Below are the code and all the weights of a small trained network. Each question names an input and a target symbol and asks about switching units off, where a switched-off unit gives its printed mean instead of its output.

import numpy as np


def w(rows, s, z=0):
    codes = np.array(rows[::2]) - 128.0
    scale = np.full(codes.shape[1], s)
    scale[-1] = z or s
    return codes * scale


def norm(h):
    return h / np.sqrt((h * h).mean(-1, keepdims=True) + 1e-5)


def f(y):
    return np.maximum(y, 0)


def softmax(a):
    e = np.exp(a - a.max(-1, keepdims=True))
    return e / e.sum(-1, keepdims=True)


def log_softmax(a):
    a = a - a.max(-1, keepdims=True)
    return a - np.log(np.exp(a).sum(-1, keepdims=True))


def net(x, mask):
    ids = ['ΓΘΛΠΩαβδεζημστφ'.index(c) for c in x.split()]
    T = len(ids)
    res = E[ids] + P[:T]
    q, k, v = (norm(res) @ M[0].T for M in (Q, K, V))
    z = softmax(np.where(np.tri(T) > 0, q @ k.T / 2**0.5, -1e9)) @ v
    res = res + np.where(mask[0], z, O[0][:, -1]) @ O[0][:, :-1]
    y = f(norm(res) @ A[0][:, :-1].T + A[0][:, -1])
    res = res + np.where(mask[1:13], y, B[0][:, -1]) @ B[0][:, :-1]
    return log_softmax(norm(res)[-1] @ U[:, :-1].T + U[:, -1])


Q, K, V, O, A, B = {}, {}, {}, {}, {}, {}
E = w([
[133,172,94],'Γ',
[136,159,98],'Θ',
[137,133,98],'Λ',
[119,151,72],'Π',
[155,157,137],'Ω',
[106,88,79],'α',
[178,108,68],'β',
[136,124,99],'δ',
[122,152,76],'ε',
[139,156,102],'ζ',
[121,128,78],'η',
[132,131,94],'μ',
[153,113,253],'σ',
[152,186,148],'τ',
[160,93,60],'φ',
],0.029)
P = w([
[148,139,56],'0',
[82,241,108],'1',
[214,94,141],'2',
[168,149,46],'3',
[84,251,103],'4',
[211,91,217],'5',
[164,152,55],'6',
[84,253,102],'7',
[191,91,206],'8',
],0.015)
Q[0] = w([
[79,255,134],'h1',
[188,69,125],'h1',
],0.012)
K[0] = w([
[254,85,117],'h1',
[59,226,8],'h1',
],0.012)
V[0] = w([
[191,255,133],'h1',
[154,97,119],'h1',
],0.0064)
O[0] = w([
[255,191,14,252],'h1',
[172,142,168,134],'h1',
],0.009,0.0036)
A[0] = w([
[229,61,105,85],'n1',
[146,103,74,186],'n2',
[171,159,137,92],'n3',
[3,202,180,2],'n4',
[200,43,175,70],'n5',
[137,126,102,96],'n6',
[145,118,129,21],'n7',
[53,140,99,180],'n8',
[103,202,137,164],'n9',
[166,184,170,142],'n10',
[189,62,165,224],'n11',
[167,235,86,99],'n12',
],0.017,0.005)
B[0] = w([
[136,127,204,200],'n1',
[90,155,129,198],'n2',
[102,143,143,162],'n3',
[65,3,147,145],'n4',
[110,24,186,155],'n5',
[85,139,137,150],'n6',
[130,134,126,128],'n7',
[179,136,165,161],'n8',
[160,167,108,174],'n9',
[110,144,81,170],'n10',
[189,135,43,172],'n11',
[110,81,166,251],'n12',
],0.019,0.015)
U = w([
[166,189,197,45],'Γ',
[119,187,128,93],'Θ',
[93,95,169,147],'Λ',
[106,113,205,90],'Π',
[122,190,115,147],'Ω',
[107,27,114,206],'α',
[29,5,56,112],'β',
[114,155,59,231],'δ',
[99,111,199,33],'ε',
[162,216,130,44],'ζ',
[90,170,171,22],'η',
[116,163,102,161],'μ',
[147,148,44,255],'σ',
[199,179,110,205],'τ',
[67,88,110,129],'φ',
],0.02,0.0057)

Each question gives the input, a string of symbols that net reads in full, and the target symbol t.
The units are the heads (2 rows each of Q, K, V and O) and the neurons (one row each of A and B). Each row of codes is followed by its name. A weight is (code - 128) times the scale printed after its matrix; where a second scale follows, it is the last column's (O, A, B and U).
mask holds one flag per unit, heads first, then neurons. A switched-off unit (its flag False) gives its mean, the last column of its rows in O or B, instead of its output. The means were averaged over made-up inputs and are rounded, as every weight is.
A unit's drop is (log p(t) with every unit on - log p(t) with that unit switched off) / (log p(t) with every unit on - log p(t) with every unit switched off).
The circuit of an input: a set's keep is (log p(t) with only the set's units on - log p(t) with every unit switched off) / (log p(t) with every unit on - log p(t) with every unit switched off). Starting from the 12 units with the biggest drops (on a tie, the unit counted first), units are removed one at a time, each time the one whose removal leaves the highest keep (on an exact tie, the one counted first), for as long as the keep stays at least 0.8.
units of the circuit, in order: the units of the circuit, biggest drop first
unit that matters most: the unit with the biggest drop
top k neurons: the k neurons with the biggest drops, biggest first
drop of u: that unit's drop, to one decimal
input α ζ β β, target τ: units of the circuit, in order => n1, n5
input Π Θ φ μ ε α σ, target α: units of the circuit, in order => n5, n11
input α Θ β ε α β φ, target σ: top 4 neurons => n12, n5, n4, n8
input ε σ ε Π α α α η, target β: units of the circuit, in order => n4, h1
input α ε ζ Λ Π α Π τ, target β: top 3 neurons => n4, n1, n10
input μ Ω α Γ ε, target β: units of the circuit, in order => n4, h1
input η α φ δ μ, target α: units of the circuit, in order => h1, n4
input Γ δ Θ, target Γ: unit that matters most => n1
input η Π ζ φ, target σ: top 2 neurons => n5, n12
input Π α τ, target τ: top 4 neurons => n11, n10, n4, n2
input η φ Λ Θ δ α φ μ, target β: top 2 neurons => n4, n1
input Θ Θ α τ Π, target β: drop of n3 => 0.0
input ε σ τ α σ Θ, target α: drop of n8 => 0.2
input σ α Λ α δ Θ, target α: drop of n5 => 1.2
input Π Ω ζ τ δ φ Π φ τ, target τ: drop of n11 => 0.4
